[[126 132 127 117 127 126 131 128 133 128 119 127 116 137 129]
 [117 129 127 116 128 128 131 128 137 129 119 128 116 150 128]
 [125 128 127 113 129 127 127 129 126 126 114 129 112 132 129]
 [133 130 128 126 127 126 128 128 120 127 127 126 126 106 129]]
->
[[129 137 116 127 119 128 133 128 131 126 127 117 127 132 126]
 [128 150 116 128 119 129 137 128 131 128 128 116 127 129 117]
 [129 132 112 129 114 126 126 129 127 127 129 113 127 128 125]
 [129 106 126 126 127 127 120 128 128 126 127 126 128 130 133]]

[[137 115]
 [109 145]
 [140 143]
 [120 131]
 [137 120]
 [119 118]
 [130 142]
 [101 100]
 [102 142]
 [119 142]
 [149 109]]
->
[[115 137]
 [145 109]
 [143 140]
 [131 120]
 [120 137]
 [118 119]
 [142 130]
 [100 101]
 [142 102]
 [142 119]
 [109 149]]

[[127 118 152 103 134 157 128 112 101 149 121 100]
 [ 99 139 104 137 102 129 134 109 101 113 133 135]
 [127 155 134  98 154 124 150 107 150 126 120 117]
 [ 99 142 151 128 100 107 128 116 154 140 104 111]
 [124 117 113 129 128 134 127 134 136 135 132 108]
 [101 125 116 133 119 148 103 149 143 101 136 137]
 [127 153 136 140 120 129 118 148 151 102 143 136]]
->
[[100 121 149 101 112 128 157 134 103 152 118 127]
 [135 133 113 101 109 134 129 102 137 104 139  99]
 [117 120 126 150 107 150 124 154  98 134 155 127]
 [111 104 140 154 116 128 107 100 128 151 142  99]
 [108 132 135 136 134 127 134 128 129 113 117 124]
 [137 136 101 143 149 103 148 119 133 116 125 101]
 [136 143 102 151 148 118 129 120 140 136 153 127]]

[[122 129 124 101 125 126 129 129]
 [133 124 133 131 131 132 128 129]
 [130 125 131 120 136 133 126 126]
 [130 130 127 155 122 124 129 129]]
->
[[129 129 126 125 101 124 129 122]
 [129 128 132 131 131 133 124 133]
 [126 126 133 136 120 131 125 130]
 [129 129 124 122 155 127 130 130]]

[[100 105 113 104 139 119 107]
 [107 117 122 101 142 127 105]]
->
[[107 119 139 104 113 105 100]
 [105 127 142 101 122 117 107]]

[[138 123 123 121 125 118 133]
 [152 116 118 114 124 101 138]
 [106 139 139 141 132 152 117]
 [135 125 124 126 128 119 131]
 [147 118 121 115 123 108 137]]
->
[[133 118 125 121 123 123 138]
 [138 101 124 114 118 116 152]
 [117 152 132 141 139 139 106]
 [131 119 128 126 124 125 135]
 [137 108 123 115 121 118 147]]

[[114 106 111 106 117 130 106]
 [143 133 133 133 133 140 145]
 [122 127 129 128 129 121 124]
 [110 116 115 116 112 125 110]
 [126 128 131 129 133 123 125]
 [133 138 138 139 138 124 135]
 [106 122 120 122 117 111 105]
 [133 123 123 122 125 136 128]
 [101 122 116 121 109 113  99]
 [134 129 133 130 137 131 137]
 [130 109 120 110 130 135 126]]
->
[[106 130 117 106 111 106 114]
 [145 140 133 133 133 133 143]
 [124 121 129 128 129 127 122]
 [110 125 112 116 115 116 110]
 [125 123 133 129 131 128 126]
 [135 124 138 139 138 138 133]
 [105 111 117 122 120 122 106]
 [128 136 125 122 123 123 133]
 [ 99 113 109 121 116 122 101]
 [137 131 137 130 133 129 134]
 [126 135 130 110 120 109 130]]

[[141 106 128 143 114 127 134 130 132 138]
 [144 100 126 150 123 125 143 134 136 140]
 [113 121 153 119 119 129 111 112 117 120]
 [145 116 132 129 140 131 142 131 131 129]]
->
[[138 132 130 134 127 114 143 128 106 141]
 [140 136 134 143 125 123 150 126 100 144]
 [120 117 112 111 129 119 119 153 121 113]
 [129 131 131 142 131 140 129 132 116 145]]

[[105 139 118 145 112]
 [143 134 136 125 119]
 [123 123 119 143 136]
 [121 110 134 115 122]
 [118 101 139 113 113]
 [114 148 114 145 125]
 [115 149 115 144 124]
 [142 135 136 125 119]
 [122 100 125 120 143]
 [116 150 115 144 126]
 [110 135 127 142 101]
 [150 136 138 123 123]]
->
[[112 145 118 139 105]
 [119 125 136 134 143]
 [136 143 119 123 123]
 [122 115 134 110 121]
 [113 113 139 101 118]
 [125 145 114 148 114]
 [124 144 115 149 115]
 [119 125 136 135 142]
 [143 120 125 100 122]
 [126 144 115 150 116]
 [101 142 127 135 110]
 [123 123 138 136 150]]
---
[[156 153 139 114 116]
 [143 129 100 140 137]
 [154 106 124 114 113]
 [107 130 139 138 123]]
->
[[156 153]
 [143 129]]

[[155 114 115]
 [125 109 150]
 [130 148 108]
 [104 150 132]]
->
[[155 114]
 [125 109]]

[[143 135 118 153]
 [138 130 142 142]
 [132  99 125 109]]
->
[[143 135]
 [138 130]]

[[131 148 133 157]
 [140 133 141 126]
 [125 111 139 140]
 [123 114 145 138]]
->
[[131 148]
 [140 133]]

[[133 124 121 129 125]
 [122 137 133 129 134]
 [154 111 120 109 108]
 [128 122 143 130 139]
 [127 125 132 135 127]]
->
[[133 124]
 [122 137]]

[[157 104 124]
 [130 111 118]
 [124 104 117]
 [113 124 138]
 [131 142 126]]
->
[[157 104]
 [130 111]]

[[107 146]
 [143 135]
 [125 150]
 [144 129]]
->
[[107 146]
 [143 135]]

[[140 113 151 114]
 [118 140 128 121]
 [120 138 120 125]]
->
[[140 113]
 [118 140]]
---
[[125 150]
 [145 137]
 [141 121]
 [124 145]
 [140 114]
 [136 119]
 [122 148]
 [140 122]]
->
[[125 145 141 124 140 136 122 140]
 [150 137 121 145 114 119 148 122]]

[[139 148 116]
 [130 135 125]
 [136 157 134]]
->
[[139 130 136]
 [148 135 157]
 [116 125 134]]

[[137 139 133 146 125 133]
 [136 129 118 140 130 129]
 [144 144 141 157 136 127]
 [134 137 132 142 124 133]]
->
[[137 136 144 134]
 [139 129 144 137]
 [133 118 141 132]
 [146 140 157 142]
 [125 130 136 124]
 [133 129 127 133]]

[[142 143 125 130 117]
 [129 113 117 112 109]
 [110 109  98 135 145]
 [ 99 115 140 118 148]
 [150 147 121 131 112]
 [122 122 132 111 113]
 [156 150 119 133 104]
 [127 106 114 107 108]]
->
[[142 129 110  99 150 122 156 127]
 [143 113 109 115 147 122 150 106]
 [125 117  98 140 121 132 119 114]
 [130 112 135 118 131 111 133 107]
 [117 109 145 148 112 113 104 108]]

[[105 109 112 139 125 126 135 136]
 [127 133 131 146 118 127 135 119]
 [120 144 148 142 125 131 120 125]
 [118 132 127 123 141 131 136 115]
 [127 120 137 122 142 132 135 117]
 [146 112 132 134 124 125 142 116]
 [122 127 139 118 131 136 140 131]
 [133 125 136 121 120 131 134 141]
 [114 152 123 123 114 129 141 127]]
->
[[105 127 120 118 127 146 122 133 114]
 [109 133 144 132 120 112 127 125 152]
 [112 131 148 127 137 132 139 136 123]
 [139 146 142 123 122 134 118 121 123]
 [125 118 125 141 142 124 131 120 114]
 [126 127 131 131 132 125 136 131 129]
 [135 135 120 136 135 142 140 134 141]
 [136 119 125 115 117 116 131 141 127]]

[[124 143 101 131 152 135 115 143 116 134 120 130]
 [119 145 123 119 122 103 102 102 126 137 154 101]
 [131 148 134 127 135 101 132 110 101 137 127 123]]
->
[[124 119 131]
 [143 145 148]
 [101 123 134]
 [131 119 127]
 [152 122 135]
 [135 103 101]
 [115 102 132]
 [143 102 110]
 [116 126 101]
 [134 137 137]
 [120 154 127]
 [130 101 123]]

[[127 128 129 135 127 131 137 128]
 [127 155 132 124 119 126 127 127]]
->
[[127 127]
 [128 155]
 [129 132]
 [135 124]
 [127 119]
 [131 126]
 [137 127]
 [128 127]]
